Here is a tiny trained network, its code and every weight. The questions are about switching its units off for an input and a class, where a switched-off unit gives its printed mean instead of its output.

import numpy as np


def w(rows, s, z=0):
    codes = np.array(rows[::2]) - 128.0
    scale = np.full(codes.shape[1], s)
    scale[-1] = z or s
    return codes * scale


def f(y):
    return np.maximum(y, 0)


def log_softmax(a):
    a = a - a.max(-1, keepdims=True)
    return a - np.log(np.exp(a).sum(-1, keepdims=True))


def net(x, mask):
    res = np.array(x, float).reshape(1, 8) / 4 @ E
    y = f(res @ A[0][:, :-1].T + A[0][:, -1])
    res = res + np.where(mask, y, B[0][:, -1]) @ B[0][:, :-1]
    return log_softmax(res[-1] @ U[:, :-1].T + U[:, -1])


A, B = {}, {}
E = w([
[144,139,208,49,199],'x0',
[183,161,41,114,198],'x1',
[101,10,83,86,157],'x2',
[128,128,126,128,129],'x3',
[161,88,172,218,192],'x4',
[128,128,129,128,129],'x5',
[129,128,128,129,127],'x6',
[234,95,140,110,61],'x7',
],0.011)
A[0] = w([
[103,119,63,201,88,32],'N1',
[29,150,126,157,171,98],'N2',
[115,116,64,192,93,105],'N3',
[67,159,82,140,187,85],'N4',
[95,153,122,59,63,70],'N5',
[185,110,117,197,207,84],'N6',
[108,53,98,101,147,59],'N7',
[97,26,121,101,125,113],'N8',
[92,91,251,96,84,43],'N9',
[92,112,108,182,63,100],'N10',
[200,180,29,96,222,2],'N11',
[132,63,77,95,159,88],'N12',
[170,227,116,147,140,85],'N13',
[129,65,208,225,146,94],'N14',
[1,156,110,156,194,108],'N15',
[165,80,157,204,171,87],'N16',
[76,158,83,29,58,68],'N17',
[87,103,115,185,58,98],'N18',
[135,226,193,190,82,66],'N19',
[103,34,105,105,143,110],'N20',
[140,149,206,67,181,49],'N21',
[118,117,224,48,176,85],'N22',
[204,96,123,125,97,9],'N23',
[47,142,120,153,169,122],'N24',
[187,144,45,114,187,22],'N25',
[217,109,109,121,102,97],'N26',
[91,45,143,113,109,104],'N27',
[118,22,63,104,168,99],'N28',
[110,108,81,183,92,48],'N29',
[221,75,151,124,52,93],'N30',
[141,88,178,228,182,81],'N31',
[131,132,188,52,188,70],'N32',
[74,153,120,147,147,28],'N33',
[47,110,192,147,80,44],'N34',
],0.0098,0.005)
B[0] = w([
[199,129,75,155,201,199],'N1',
[185,80,193,78,98,210],'N2',
[209,112,65,147,228,209],'N3',
[171,80,180,102,94,192],'N4',
[61,142,67,65,113,196],'N5',
[67,132,68,70,90,202],'N6',
[130,207,168,148,113,201],'N7',
[119,211,170,169,128,232],'N8',
[68,33,113,203,148,224],'N9',
[170,107,83,169,177,206],'N10',
[16,7,138,213,110,230],'N11',
[113,191,165,163,107,214],'N12',
[91,188,183,180,109,191],'N13',
[49,138,43,44,91,236],'N14',
[214,87,204,62,78,240],'N15',
[104,172,83,50,115,203],'N16',
[81,163,46,38,123,235],'N17',
[155,96,75,170,198,212],'N18',
[93,254,204,199,122,229],'N19',
[135,234,176,169,115,227],'N20',
[178,136,67,161,186,195],'N21',
[214,117,41,182,204,223],'N22',
[194,104,183,82,116,179],'N23',
[187,98,175,86,92,201],'N24',
[44,69,142,198,108,203],'N25',
[171,74,188,75,106,208],'N26',
[88,171,168,188,111,206],'N27',
[121,224,175,167,118,255],'N28',
[172,130,86,148,178,184],'N29',
[184,66,215,63,79,244],'N30',
[81,173,64,40,102,221],'N31',
[204,134,49,161,206,201],'N32',
[169,119,178,101,104,156],'N33',
[73,41,152,177,106,208],'N34',
],0.0082,0.0088)
U = w([
[105,247,199,194,116,95],'0',
[205,106,53,166,207,105],'1',
[192,59,213,55,85,101],'2',
[38,154,44,29,102,94],'3',
[31,30,139,212,119,254],'4',
],0.012,0.005)

Each question gives the input, the list of numbers given to net, and the class t.
The units are the neurons (one row each of A and B). Each row of codes is followed by its name. A weight is (code - 128) times the scale printed after its matrix; where a second scale follows, it is the last column's (A, B and U).
mask holds one flag per neuron, in row order. A switched-off neuron (its flag False) gives its mean, the last column of its row in B, instead of its output. The means were averaged over made-up inputs and are rounded, as every weight is.
A unit's drop is (log p(t) with every unit on - log p(t) with that unit switched off) / (log p(t) with every unit on - log p(t) with every unit switched off).
The circuit of an input: a set's keep is (log p(t) with only the set's units on - log p(t) with every unit switched off) / (log p(t) with every unit on - log p(t) with every unit switched off). Starting from the 12 units with the biggest drops (on a tie, the unit counted first), units are removed one at a time, each time the one whose removal leaves the highest keep (on an exact tie, the one counted first), for as long as the keep stays at least 0.8.
units of the circuit, in order: the units of the circuit, biggest drop first
unit that matters most: the unit with the biggest drop
top k neurons: the k neurons with the biggest drops, biggest first
drop when u is switched off: that unit's drop, to one decimal
input [7,-8,7,1,-1,0,6,5], class 4: unit that matters most	N9
input [-2,-1,5,3,0,5,-5,-6], class 2: top 4 neurons	[N15; N2; N19; N24]
input [2,-6,-5,2,0,-3,0,-3], class 4: top 4 neurons	[N9; N34; N28; N20]
input [-6,-7,-3,-4,8,-1,8,3], class 3: top 3 neurons	[N14; N31; N16]
input [-5,-2,-4,-5,6,8,2,-7], class 2: units of the circuit, in order	[N15; N2]
input [-6,6,-5,3,2,0,7,-3], class 1: top 2 neurons	[N3; N1]
input [0,8,-3,-7,-6,-3,-3,7], class 4: top 3 neurons	[N11; N25; N15]
input [4,-1,1,-5,5,0,7,3], class 3: units of the circuit, in order	[N14; N31; N16]
input [-2,-3,-3,8,-6,-7,-5,-5], class 3: top 3 neurons	[N17; N5; N30]
input [-7,4,-5,0,4,5,6,-8], class 2: top 4 neurons	[N15; N2; N4; N24]
input [5,1,4,-5,1,-2,-8,-1], class 1: top 3 neurons	[N22; N32; N19]
input [-6,-2,-6,8,-7,-1,3,4], class 3: top 3 neurons	[N17; N5; N28]
input [-2,8,-3,7,-5,3,3,8], class 2: top 4 neurons	[N26; N30; N23; N9]
input [3,3,6,-8,6,-6,4,-5], class 0: unit that matters most	N28
input [-3,0,8,-8,8,-5,1,2], class 0: top 3 neurons	[N28; N20; N8]
input [-8,-7,4,5,6,1,-6,-8], class 1: drop when N3 is switched off	0.4
input [7,4,3,-4,8,6,-2,3], class 3: drop when N3 is switched off	0.1
input [1,-1,4,5,6,1,-6,-4], class 3: drop when N31 is switched off	0.2
